Here is a tiny trained network, its code and every weight. The questions are about switching its units off for an input and a target symbol, where a switched-off unit gives its printed mean instead of its output.

import numpy as np


def w(rows, s, z=0):
    codes = np.array(rows[::2]) - 128.0
    scale = np.full(codes.shape[1], s)
    scale[-1] = z or s
    return codes * scale


def norm(h):
    return h / np.sqrt((h * h).mean(-1, keepdims=True) + 1e-5)


def f(y):
    return y / 2 * (1 + np.tanh(0.7978845608 * (y + 0.044715 * y**3)))


def softmax(a):
    e = np.exp(a - a.max(-1, keepdims=True))
    return e / e.sum(-1, keepdims=True)


def log_softmax(a):
    a = a - a.max(-1, keepdims=True)
    return a - np.log(np.exp(a).sum(-1, keepdims=True))


def net(x, mask):
    ids = ['βδζπστψω'.index(c) for c in x.split()]
    T = len(ids)
    res = E[ids] + P[:T]
    u = 0
    for l in range(2):
        r = norm(res)
        for j in range(2):
            rows = slice(2 * j, 2 * j + 2)
            q, k, v = (r @ M[l][rows].T for M in (Q, K, V))
            z = softmax(np.where(np.tri(T) > 0, q @ k.T / 2**0.5, -1e9)) @ v
            o = O[l][rows]
            res = res + np.where(mask[u + j], z, o[:, -1]) @ o[:, :-1]
        u += 2
        y = f(norm(res) @ A[l][:, :-1].T + A[l][:, -1])
        res = res + np.where(mask[u : u + 16], y, B[l][:, -1]) @ B[l][:, :-1]
        u += 16
    return log_softmax(norm(res)[-1] @ U[:, :-1].T + U[:, -1])


Q, K, V, O, A, B = {}, {}, {}, {}, {}, {}
E = w([
[73,135,162],'β',
[7,187,176],'δ',
[166,170,91],'ζ',
[80,125,156],'π',
[49,104,75],'σ',
[149,134,73],'τ',
[130,77,124],'ψ',
[107,60,56],'ω',
],0.016)
P = w([
[140,84,146],'0',
[137,155,135],'1',
[158,51,101],'2',
[115,79,187],'3',
[134,229,75],'4',
[115,118,136],'5',
[82,70,192],'6',
[106,253,123],'7',
[140,138,135],'8',
],0.011)
Q[0] = w([
[47,128,10],'0.h0',
[107,225,2],'0.h0',
[44,79,189],'0.h1',
[97,11,180],'0.h1',
],0.0078)
K[0] = w([
[88,76,166],'0.h0',
[106,98,3],'0.h0',
[130,116,84],'0.h1',
[128,100,120],'0.h1',
],0.011)
V[0] = w([
[157,152,141],'0.h0',
[2,115,63],'0.h0',
[89,73,124],'0.h1',
[219,40,53],'0.h1',
],0.006)
O[0] = w([
[113,54,151,77],'0.h0',
[59,104,2,255],'0.h0',
[25,205,108,213],'0.h1',
[100,103,63,171],'0.h1',
],0.0074,0.0032)
A[0] = w([
[90,148,163,54],'0.n0',
[158,129,48,192],'0.n1',
[112,212,89,131],'0.n2',
[192,149,128,185],'0.n3',
[121,111,153,3],'0.n4',
[138,104,216,223],'0.n5',
[84,157,48,172],'0.n6',
[54,153,110,128],'0.n7',
[90,84,169,64],'0.n8',
[117,124,116,147],'0.n9',
[191,72,115,135],'0.n10',
[131,214,158,132],'0.n11',
[236,224,225,200],'0.n12',
[86,79,91,146],'0.n13',
[129,129,124,102],'0.n14',
[108,160,246,40],'0.n15',
],0.013,0.0015)
B[0] = w([
[131,118,149,151],'0.n0',
[68,224,143,185],'0.n1',
[174,210,85,193],'0.n2',
[100,66,122,122],'0.n3',
[140,135,154,120],'0.n4',
[151,49,174,133],'0.n5',
[143,173,137,254],'0.n6',
[180,126,114,236],'0.n7',
[152,85,159,160],'0.n8',
[152,190,162,147],'0.n9',
[110,151,58,139],'0.n10',
[109,216,192,160],'0.n11',
[139,1,171,144],'0.n12',
[169,173,178,226],'0.n13',
[131,127,143,127],'0.n14',
[161,85,112,159],'0.n15',
],0.0086,0.0078)
Q[1] = w([
[152,114,155],'1.h0',
[97,101,151],'1.h0',
[133,250,92],'1.h1',
[85,185,166],'1.h1',
],0.019)
K[1] = w([
[27,123,173],'1.h0',
[93,206,166],'1.h0',
[5,32,174],'1.h1',
[50,135,76],'1.h1',
],0.011)
V[1] = w([
[34,118,155],'1.h0',
[95,181,133],'1.h0',
[151,145,37],'1.h1',
[245,103,177],'1.h1',
],0.013)
O[1] = w([
[9,108,190,150],'1.h0',
[122,151,161,199],'1.h0',
[178,140,97,3],'1.h1',
[163,139,195,86],'1.h1',
],0.013,0.004)
A[1] = w([
[172,12,115,218],'1.n0',
[77,23,201,158],'1.n1',
[197,231,182,148],'1.n2',
[200,106,129,68],'1.n3',
[156,115,38,148],'1.n4',
[165,254,169,182],'1.n5',
[105,237,86,112],'1.n6',
[180,214,181,196],'1.n7',
[229,35,126,199],'1.n8',
[27,101,87,199],'1.n9',
[74,16,121,73],'1.n10',
[203,219,220,252],'1.n11',
[3,107,180,232],'1.n12',
[139,234,20,33],'1.n13',
[94,38,213,211],'1.n14',
[148,63,191,52],'1.n15',
],0.0091,0.0028)
B[1] = w([
[200,131,111,147],'1.n0',
[74,160,111,182],'1.n1',
[190,195,112,213],'1.n2',
[63,100,87,115],'1.n3',
[155,68,141,144],'1.n4',
[254,143,139,253],'1.n5',
[138,102,115,238],'1.n6',
[179,192,58,215],'1.n7',
[170,102,86,144],'1.n8',
[84,124,216,187],'1.n9',
[154,209,88,141],'1.n10',
[225,208,88,250],'1.n11',
[140,145,233,233],'1.n12',
[64,106,73,220],'1.n13',
[126,164,137,193],'1.n14',
[83,124,97,142],'1.n15',
],0.0071,0.0068)
U = w([
[190,123,173,71],'β',
[97,134,182,180],'δ',
[192,52,146,254],'ζ',
[209,127,177,90],'π',
[129,122,113,96],'σ',
[170,158,76,134],'τ',
[254,172,130,113],'ψ',
[129,126,80,113],'ω',
],0.013,0.0047)

Each question gives the input, a string of symbols that net reads in full, and the target symbol t.
The units are the heads (2 rows each of Q, K, V and O) and the neurons (one row each of A and B). Each row of codes is followed by its name. A weight is (code - 128) times the scale printed after its matrix; where a second scale follows, it is the last column's (O, A, B and U).
mask holds one flag per unit, layer by layer, with each layer's heads first. A switched-off unit (its flag False) gives its mean, the last column of its rows in O or B, instead of its output. The means were averaged over made-up inputs and are rounded, as every weight is.
A unit's drop is (log p(t) with every unit on - log p(t) with that unit switched off) / (log p(t) with every unit on - log p(t) with every unit switched off).
The circuit of an input: a set's keep is (log p(t) with only the set's units on - log p(t) with every unit switched off) / (log p(t) with every unit on - log p(t) with every unit switched off). Starting from the 12 units with the biggest drops (on a tie, the unit counted first), units are removed one at a time, each time the one whose removal leaves the highest keep (on an exact tie, the one counted first), for as long as the keep stays at least 0.8.
circuit, biggest first: the units of the circuit, biggest drop first
unit that matters most: the unit with the biggest drop
k most important neurons: the k neurons with the biggest drops, biggest first
top k neurons in layer l: the k neurons of layer l with the biggest drops, biggest first
which heads matter: for each layer, one digit per head in row order, 1 if its drop is at least 0.15 and else 0, layers parted by /
drop of u: that unit's drop, to one decimal
input ω ψ ψ δ ψ δ ω, target δ: circuit, biggest first : [1.n9]
input δ ψ ω δ π ω, target δ: circuit, biggest first : [0.n2; 1.n9; 1.n11]
input ψ δ ψ ω δ ζ, target ω: top 3 neurons in layer 0 : [0.n2; 0.n13; 0.n7]
input π ψ β τ ω π ω π β, target ω: which heads matter : 00 / 01
input ψ ω δ ψ, target δ: 2 most important neurons : [0.n15; 0.n2]
input δ δ δ ψ σ β δ ω β, target δ: top 4 neurons in layer 0 : [0.n13; 0.n6; 0.n1; 0.n9]
input π ω ω π, target ζ: which heads matter : 10 / 01
input ψ ψ ψ τ τ ζ ω, target ζ: which heads matter : 10 / 11
input ψ δ π ω ζ π, target ω: 2 most important neurons : [0.n13; 0.n2]
input ψ ζ ψ ω, target ζ: which heads matter : 11 / 11
input ω ψ ψ ω, target ω: which heads matter : 01 / 01
input τ δ π ψ, target δ: top 2 neurons in layer 0 : [0.n7; 0.n2]
input ζ σ ψ, target ζ: which heads matter : 10 / 00
input π δ ζ δ δ σ, target δ: which heads matter : 00 / 01
input ω τ ψ ψ ψ δ, target ψ: unit that matters most : 0.n7
input ψ ψ ψ ω ψ ψ ζ, target ζ: which heads matter : 10 / 00
input ψ ψ ζ ψ, target ζ: which heads matter : 00 / 00
input ψ σ δ π, target δ: which heads matter : 00 / 10
input ψ δ π δ ψ δ ω ψ π, target ω: which heads matter : 10 / 01
input ψ δ σ σ δ ζ ω ψ ψ, target ω: which heads matter : 10 / 01
input τ τ δ ψ ζ ψ ω ψ ψ, target ω: which heads matter : 01 / 01
input π τ ζ β, target ζ: which heads matter : 00 / 01
input ψ σ ψ ζ, target ζ: most important neuron : [0.n12]
input ψ ζ ψ δ δ ζ, target δ: drop of 0.n6 : 0.2
input π δ δ π, target δ: drop of 0.h1 : -0.1
input δ ζ ζ, target δ: drop of 0.n12 : 0.2
input δ ζ σ, target δ: drop of 1.n11 : 0.1
input ω δ ζ, target ω: most important neuron : [0.n1]
